Below is a small trained network, with its code and all its weights. Each question gives an input and a class and asks what happens when units are switched off, that is, made to give their printed mean instead of their output.

import numpy as np


def w(rows, s, z=0):
    codes = np.array(rows[::2]) - 128.0
    scale = np.full(codes.shape[1], s)
    scale[-1] = z or s
    return codes * scale


def f(y):
    return y / 2 * (1 + np.tanh(0.7978845608 * (y + 0.044715 * y**3)))


def log_softmax(a):
    a = a - a.max(-1, keepdims=True)
    return a - np.log(np.exp(a).sum(-1, keepdims=True))


def net(x, mask):
    res = np.array(x, float).reshape(1, 8) / 4 @ E
    y = f(res @ A[0][:, :-1].T + A[0][:, -1])
    res = res + np.where(mask, y, B[0][:, -1]) @ B[0][:, :-1]
    return log_softmax(res[-1] @ U[:, :-1].T + U[:, -1])


A, B = {}, {}
E = w([
[128,128,166,133,124],'x0',
[200,92,123,96,42],'x1',
[128,137,130,121,127],'x2',
[128,130,149,129,126],'x3',
[186,90,143,52,176],'x4',
[11,77,95,68,115],'x5',
[128,124,102,128,131],'x6',
[128,124,119,130,129],'x7',
],0.012)
A[0] = w([
[168,66,142,80,191,82],'N0',
[98,128,127,177,70,50],'N1',
[33,67,137,75,85,88],'N2',
[158,174,133,149,126,81],'N3',
[101,136,133,152,179,151],'N4',
[172,161,126,146,142,109],'N5',
[82,182,128,159,217,120],'N6',
[105,154,153,137,82,106],'N7',
[107,143,127,129,152,175],'N8',
[101,164,138,139,164,128],'N9',
[137,133,170,65,156,75],'N10',
[131,95,96,146,148,81],'N11',
[72,106,136,94,114,114],'N12',
[83,143,132,130,172,125],'N13',
[181,171,121,147,145,124],'N14',
[111,90,137,155,236,133],'N15',
[118,176,100,180,140,5],'N16',
[124,152,144,150,173,89],'N17',
[144,118,138,113,65,140],'N18',
[158,116,136,82,158,101],'N19',
[126,122,159,116,119,225],'N20',
[176,133,104,193,152,115],'N21',
[152,114,125,58,156,73],'N22',
[131,108,139,115,89,189],'N23',
[96,154,121,175,48,109],'N24',
[114,165,110,155,95,46],'N25',
[172,139,133,156,149,100],'N26',
[113,147,139,97,122,110],'N27',
[140,123,98,113,99,115],'N28',
[96,182,101,185,63,100],'N29',
[136,127,97,132,118,93],'N30',
[174,81,114,114,4,135],'N31',
[124,92,79,124,136,63],'N32',
[154,117,118,107,49,144],'N33',
[104,150,126,157,91,97],'N34',
[169,178,145,160,124,81],'N35',
],0.015,0.0026)
B[0] = w([
[87,76,132,138,212,194],'N0',
[121,91,139,128,178,174],'N1',
[157,77,125,132,3,252],'N2',
[138,108,111,137,91,172],'N3',
[126,171,120,130,139,185],'N4',
[117,102,132,117,75,177],'N5',
[141,213,126,135,142,239],'N6',
[121,120,117,127,151,155],'N7',
[131,147,121,122,125,159],'N8',
[136,165,120,119,140,179],'N9',
[126,101,118,130,165,162],'N10',
[126,127,139,128,118,131],'N11',
[151,100,126,124,59,193],'N12',
[142,161,125,133,127,188],'N13',
[136,93,127,138,67,190],'N14',
[124,180,128,128,156,205],'N15',
[131,123,124,121,132,178],'N16',
[132,151,114,131,124,169],'N17',
[133,179,114,133,137,171],'N18',
[115,96,134,130,171,165],'N19',
[130,142,120,129,134,144],'N20',
[138,102,140,118,61,191],'N21',
[109,93,152,132,176,176],'N22',
[133,162,119,125,124,157],'N23',
[114,87,133,120,202,197],'N24',
[130,97,135,123,157,158],'N25',
[129,98,125,115,79,174],'N26',
[138,127,134,137,120,135],'N27',
[132,143,139,133,135,148],'N28',
[106,77,159,128,202,209],'N29',
[124,132,141,120,126,131],'N30',
[130,244,121,133,151,232],'N31',
[138,124,151,134,115,149],'N32',
[126,196,116,137,142,189],'N33',
[114,101,122,117,160,164],'N34',
[129,107,117,115,73,192],'N35',
],0.026,0.013)
U = w([
[117,236,112,129,103,254],'0',
[123,87,126,117,9,104],'1',
[79,65,148,121,182,8],'2',
],0.013,0.00094)

Each question gives the input, the list of numbers given to net, and the class t.
The units are the neurons (one row each of A and B). Each row of codes is followed by its name. A weight is (code - 128) times the scale printed after its matrix; where a second scale follows, it is the last column's (A, B and U).
mask holds one flag per neuron, in row order. A switched-off neuron (its flag False) gives its mean, the last column of its row in B, instead of its output. The means were averaged over made-up inputs and are rounded, as every weight is.
A unit's drop is (log p(t) with every unit on - log p(t) with that unit switched off) / (log p(t) with every unit on - log p(t) with every unit switched off).
The circuit of an input: a set's keep is (log p(t) with only the set's units on - log p(t) with every unit switched off) / (log p(t) with every unit on - log p(t) with every unit switched off). Starting from the 12 units with the biggest drops (on a tie, the unit counted first), units are removed one at a time, each time the one whose removal leaves the highest keep (on an exact tie, the one counted first), for as long as the keep stays at least 0.8.
units of the circuit, in order: the units of the circuit, biggest drop first
unit that matters most: the unit with the biggest drop
top k neurons: the k neurons with the biggest drops, biggest first
drop of u: that unit's drop, to one decimal
input [3,-4,-6,4,-7,8,8,-3], class 1: units of the circuit, in order -> [N2]
input [2,-5,-4,5,8,-7,4,-5], class 2: top 3 neurons -> [N0, N2, N19]
input [-3,0,6,1,-2,-2,-5,7], class 1: top 2 neurons -> [N0, N31]
input [5,0,-2,-1,5,5,-8,1], class 1: top 4 neurons -> [N2, N29, N12, N24]
input [2,2,3,-8,-7,6,-6,7], class 2: top 3 neurons -> [N24, N29, N1]
input [-8,-3,8,-8,8,8,-5,6], class 1: top 2 neurons -> [N2, N12]
input [-7,-5,2,3,-7,-6,8,-7], class 2: top 3 neurons -> [N29, N2, N24]
input [4,-4,3,2,6,5,-6,8], class 2: top 2 neurons -> [N0, N22]
input [2,7,8,0,-6,3,-5,2], class 0: top 2 neurons -> [N31, N33]
input [1,7,4,8,-8,-7,4,8], class 2: top 3 neurons -> [N29, N24, N2]
input [-6,-7,7,-4,5,-8,-2,-4], class 1: top 2 neurons -> [N14, N31]
input [0,3,-1,0,6,-6,-7,-2], class 1: top 2 neurons -> [N14, N29]
input [-6,6,-8,7,-8,-1,4,7], class 2: top 2 neurons -> [N29, N24]
input [-3,3,-1,4,7,5,-7,0], class 2: unit that matters most -> N0
input [1,8,-2,-3,5,4,5,-4], class 0: drop of N31 -> 0.2
input [5,8,3,-4,4,1,1,-6], class 0: drop of N34 -> 0.0
input [-6,7,-7,-6,5,5,8,-2], class 0: drop of N31 -> 2.2
